Below are the code and all the weights of a small trained network. Each question names an input and a target symbol and asks about switching units off, where a switched-off unit gives its printed mean instead of its output.

import numpy as np


def w(rows, s, z=0):
    codes = np.array(rows[::2]) - 128.0
    scale = np.full(codes.shape[1], s)
    scale[-1] = z or s
    return codes * scale


def f(y):
    return np.maximum(y, 0)


def softmax(a):
    e = np.exp(a - a.max(-1, keepdims=True))
    return e / e.sum(-1, keepdims=True)


def log_softmax(a):
    a = a - a.max(-1, keepdims=True)
    return a - np.log(np.exp(a).sum(-1, keepdims=True))


def net(x, mask):
    ids = ['βεθλμπσψω'.index(c) for c in x.split()]
    T = len(ids)
    res = E[ids] + P[:T]
    u = 0
    for l in range(3):
        q, k, v = (res @ M[l].T for M in (Q, K, V))
        z = softmax(np.where(np.tri(T) > 0, q @ k.T / 3**0.5, -1e9)) @ v
        res = res + np.where(mask[u], z, O[l][:, -1]) @ O[l][:, :-1]
        u += 1
        y = f(res @ A[l][:, :-1].T + A[l][:, -1])
        res = res + np.where(mask[u : u + 12], y, B[l][:, -1]) @ B[l][:, :-1]
        u += 12
    return log_softmax(res[-1] @ U[:, :-1].T + U[:, -1])


Q, K, V, O, A, B = {}, {}, {}, {}, {}, {}
E = w([
[35,103,89,62,167,94],'β',
[113,125,82,11,163,114],'ε',
[78,49,74,168,94,68],'θ',
[87,139,68,74,176,169],'λ',
[250,109,24,87,94,177],'μ',
[53,93,88,11,31,149],'π',
[69,202,38,60,130,122],'σ',
[154,106,184,67,149,186],'ψ',
[184,190,97,38,73,120],'ω',
],0.014)
P = w([
[161,100,38,2,194,61],'0',
[159,121,97,73,186,95],'1',
[156,133,131,104,174,114],'2',
[154,142,148,132,159,123],'3',
[160,147,168,147,149,132],'4',
[163,157,188,159,138,137],'5',
[153,156,197,182,131,150],'6',
],0.0067)
Q[0] = w([
[145,93,82,92,115,138],'0.h1',
[186,126,66,255,147,167],'0.h1',
[146,138,161,182,145,85],'0.h1',
],0.0043)
K[0] = w([
[117,149,169,99,90,150],'0.h1',
[186,232,143,187,252,72],'0.h1',
[126,111,104,162,209,90],'0.h1',
],0.004)
V[0] = w([
[134,131,127,127,118,127],'0.h1',
[79,90,139,89,2,188],'0.h1',
[137,122,112,137,121,132],'0.h1',
],0.0099)
O[0] = w([
[125,140,138,138,131,133,130],'0.h1',
[149,170,253,254,64,174,255],'0.h1',
[117,132,144,127,120,121,142],'0.h1',
],0.0047,0.00097)
A[0] = w([
[156,187,215,254,109,67,2],'0.n1',
[149,204,149,143,151,70,139],'0.n2',
[147,80,135,177,119,79,100],'0.n3',
[60,183,147,127,187,98,128],'0.n4',
[71,120,123,181,97,201,81],'0.n5',
[204,82,120,95,120,76,172],'0.n6',
[46,156,120,168,147,139,121],'0.n7',
[194,146,110,148,53,142,47],'0.n8',
[87,123,145,145,83,135,108],'0.n9',
[126,161,221,204,97,119,26],'0.n10',
[55,132,120,114,136,25,21],'0.n11',
[28,153,159,115,104,71,62],'0.n12',
],0.0099,0.0022)
B[0] = w([
[128,126,102,44,44,206,134],'0.n1',
[87,156,129,121,115,105,154],'0.n2',
[50,136,75,137,124,251,144],'0.n3',
[145,133,84,71,116,163,208],'0.n4',
[167,133,120,166,132,75,151],'0.n5',
[85,165,160,192,189,167,253],'0.n6',
[159,133,125,101,155,157,165],'0.n7',
[119,143,135,190,163,113,206],'0.n8',
[162,123,146,139,98,99,155],'0.n9',
[108,187,155,190,174,205,138],'0.n10',
[201,155,100,109,112,213,207],'0.n11',
[210,139,132,116,112,162,188],'0.n12',
],0.014,0.0046)
Q[1] = w([
[113,36,108,190,134,3],'1.h1',
[166,148,100,105,149,177],'1.h1',
[89,116,116,155,123,85],'1.h1',
],0.038)
K[1] = w([
[86,107,22,63,255,123],'1.h1',
[124,94,136,200,90,161],'1.h1',
[100,132,75,95,178,105],'1.h1',
],0.022)
V[1] = w([
[136,99,206,87,145,71],'1.h1',
[132,115,155,221,183,155],'1.h1',
[119,9,118,132,117,207],'1.h1',
],0.012)
O[1] = w([
[117,160,141,56,173,183,1],'1.h1',
[250,181,124,62,136,66,153],'1.h1',
[112,2,111,91,116,46,118],'1.h1',
],0.0077,0.0066)
A[1] = w([
[141,143,213,184,178,135,95],'1.n1',
[111,42,70,123,92,123,71],'1.n2',
[128,159,210,127,131,105,29],'1.n3',
[122,93,100,83,47,163,81],'1.n4',
[151,181,117,80,141,44,175],'1.n5',
[114,115,148,213,180,175,100],'1.n6',
[129,59,210,139,211,213,111],'1.n7',
[116,112,130,182,106,112,2],'1.n8',
[60,158,146,158,119,62,73],'1.n9',
[77,103,108,77,152,157,105],'1.n10',
[196,167,110,108,56,82,59],'1.n11',
[14,120,246,150,168,74,121],'1.n12',
],0.011,0.0033)
B[1] = w([
[179,121,176,90,136,201,208],'1.n1',
[85,73,196,159,146,207,221],'1.n2',
[97,126,123,76,128,142,152],'1.n3',
[196,166,135,148,67,109,220],'1.n4',
[201,97,113,165,78,168,254],'1.n5',
[153,100,109,169,166,88,201],'1.n6',
[173,107,31,94,96,110,213],'1.n7',
[153,166,108,97,164,130,142],'1.n8',
[122,101,186,109,145,160,133],'1.n9',
[69,156,82,107,85,129,217],'1.n10',
[49,80,159,136,215,113,254],'1.n11',
[38,72,173,152,101,253,146],'1.n12',
],0.014,0.008)
Q[2] = w([
[85,95,95,146,3,142],'2.h1',
[163,103,130,29,96,123],'2.h1',
[119,89,135,112,104,189],'2.h1',
],0.029)
K[2] = w([
[4,177,195,93,4,38],'2.h1',
[222,132,147,36,86,149],'2.h1',
[174,93,200,108,83,56],'2.h1',
],0.019)
V[2] = w([
[158,157,101,255,166,101],'2.h1',
[204,87,75,149,133,180],'2.h1',
[176,108,83,140,114,144],'2.h1',
],0.0064)
O[2] = w([
[172,115,113,192,255,96,161],'2.h1',
[213,116,120,71,146,104,253],'2.h1',
[201,119,133,89,140,119,191],'2.h1',
],0.0046,0.016)
A[2] = w([
[83,169,141,145,89,184,207],'2.n1',
[93,67,136,98,124,126,42],'2.n2',
[123,250,145,108,151,129,80],'2.n3',
[208,177,129,140,117,97,130],'2.n4',
[150,128,80,90,92,73,111],'2.n5',
[23,153,176,105,132,121,224],'2.n6',
[96,197,110,250,55,99,78],'2.n7',
[142,181,51,116,150,93,159],'2.n8',
[185,176,145,151,46,56,243],'2.n9',
[127,121,117,151,176,62,1],'2.n10',
[10,105,63,96,176,85,190],'2.n11',
[177,82,113,127,80,26,42],'2.n12',
],0.012,0.0034)
B[2] = w([
[137,111,101,89,205,139,209],'2.n1',
[119,185,156,153,126,149,166],'2.n2',
[187,228,104,192,150,99,165],'2.n3',
[42,98,113,110,101,94,255],'2.n4',
[161,161,139,111,70,61,186],'2.n5',
[71,195,162,64,192,147,149],'2.n6',
[160,98,112,254,111,110,162],'2.n7',
[159,137,187,128,139,124,205],'2.n8',
[105,103,213,109,157,190,161],'2.n9',
[114,130,87,68,95,133,176],'2.n10',
[80,105,146,184,51,44,168],'2.n11',
[94,128,121,144,172,175,180],'2.n12',
],0.017,0.016)
U = w([
[106,71,97,164,49,79,102],'β',
[115,79,10,183,50,159,81],'ε',
[149,93,140,47,50,152,165],'θ',
[99,99,123,94,136,166,1],'λ',
[129,8,75,99,167,73,165],'μ',
[128,39,192,166,110,153,170],'π',
[99,109,19,100,37,253,68],'σ',
[32,117,69,138,60,167,134],'ψ',
[135,139,96,149,127,126,182],'ω',
],0.0052,0.0066)

Each question gives the input, a string of symbols that net reads in full, and the target symbol t.
The units are the heads (3 rows each of Q, K, V and O) and the neurons (one row each of A and B). Each row of codes is followed by its name. A weight is (code - 128) times the scale printed after its matrix; where a second scale follows, it is the last column's (O, A, B and U).
mask holds one flag per unit, layer by layer, with each layer's heads first. A switched-off unit (its flag False) gives its mean, the last column of its rows in O or B, instead of its output. The means were averaged over made-up inputs and are rounded, as every weight is.
A unit's drop is (log p(t) with every unit on - log p(t) with that unit switched off) / (log p(t) with every unit on - log p(t) with every unit switched off).
The circuit of an input: a set's keep is (log p(t) with only the set's units on - log p(t) with every unit switched off) / (log p(t) with every unit on - log p(t) with every unit switched off). Starting from the 12 units with the biggest drops (on a tie, the unit counted first), units are removed one at a time, each time the one whose removal leaves the highest keep (on an exact tie, the one counted first), for as long as the keep stays at least 0.8.
units of the circuit, in order: the units of the circuit, biggest drop first
unit that matters most: the unit with the biggest drop
k most important neurons: the k neurons with the biggest drops, biggest first
k most important neurons of layer l: the k neurons of layer l with the biggest drops, biggest first
input π ψ ψ, target σ: 3 most important neurons : [1.n12 1.n7 1.n1]
input β β μ μ λ σ, target μ: units of the circuit, in order : [1.n11 1.h1 0.n6]
input β ω μ ε, target μ: units of the circuit, in order : [1.h1 1.n11 0.n6 0.n8]
input θ λ λ β, target π: 2 most important neurons : [1.n2 0.n3]
input ω ω σ, target ω: unit that matters most : 1.h1
input ε ψ β ψ μ λ, target μ: 4 most important neurons : [1.n11 0.n8 0.n6 1.n5]
input ψ ψ θ, target π: units of the circuit, in order : [1.h1 1.n2 0.n3 2.n4]
input θ μ β β, target μ: 2 most important neurons : [1.n11 0.n3]
input μ θ σ ω β θ μ, target μ: 2 most important neurons : [0.n8 0.n6]
input μ μ μ λ λ, target μ: 3 most important neurons : [1.n11 0.n6 1.n5]
input θ μ μ π ε μ λ, target β: 2 most important neurons : [0.n6 2.n11]
input ω ε β, target ω: 2 most important neurons : [2.n3 0.n6]
input π μ ω, target λ: 2 most important neurons : [1.n12 0.n2]
input ε ε σ ε, target β: 2 most important neurons : [2.n11 1.n5]
input ε ε π ε μ λ, target β: unit that matters most : 0.h1
input π ψ ε σ, target ω: 2 most important neurons : [2.n3 1.n5]
input π β λ λ λ ε ψ, target σ: 4 most important neurons : [1.n12 1.n7 1.n1 1.n11]
input ψ ω μ μ σ μ ε, target μ: 2 most important neurons : [1.n11 1.n5]
input μ σ μ ψ, target θ: 3 most important neurons of layer 1 : [1.n7 1.n11 1.n2]
input σ μ π μ σ π, target μ: unit that matters most : 0.h1
input σ μ λ θ σ β, target π: 2 most important neurons : [0.n3 1.n2]
input λ ψ θ ε, target π: 2 most important neurons of layer 0 : [0.n3 0.n11]
input ω π μ θ, target ε: 2 most important neurons of layer 0 : [0.n3 0.n6]
input λ π ω β ω, target λ: 2 most important neurons of layer 1 : [1.n12 1.n5]
input ω μ π, target π: 2 most important neurons of layer 0 : [0.n12 0.n6]
input θ ψ σ λ, target θ: 3 most important neurons of layer 0 : [0.n3 0.n6 0.n4]
input ψ ψ π λ μ ε, target ψ: unit that matters most : 1.h1
input ψ μ ε μ β, target μ: 2 most important neurons of layer 0 : [0.n6 0.n8]
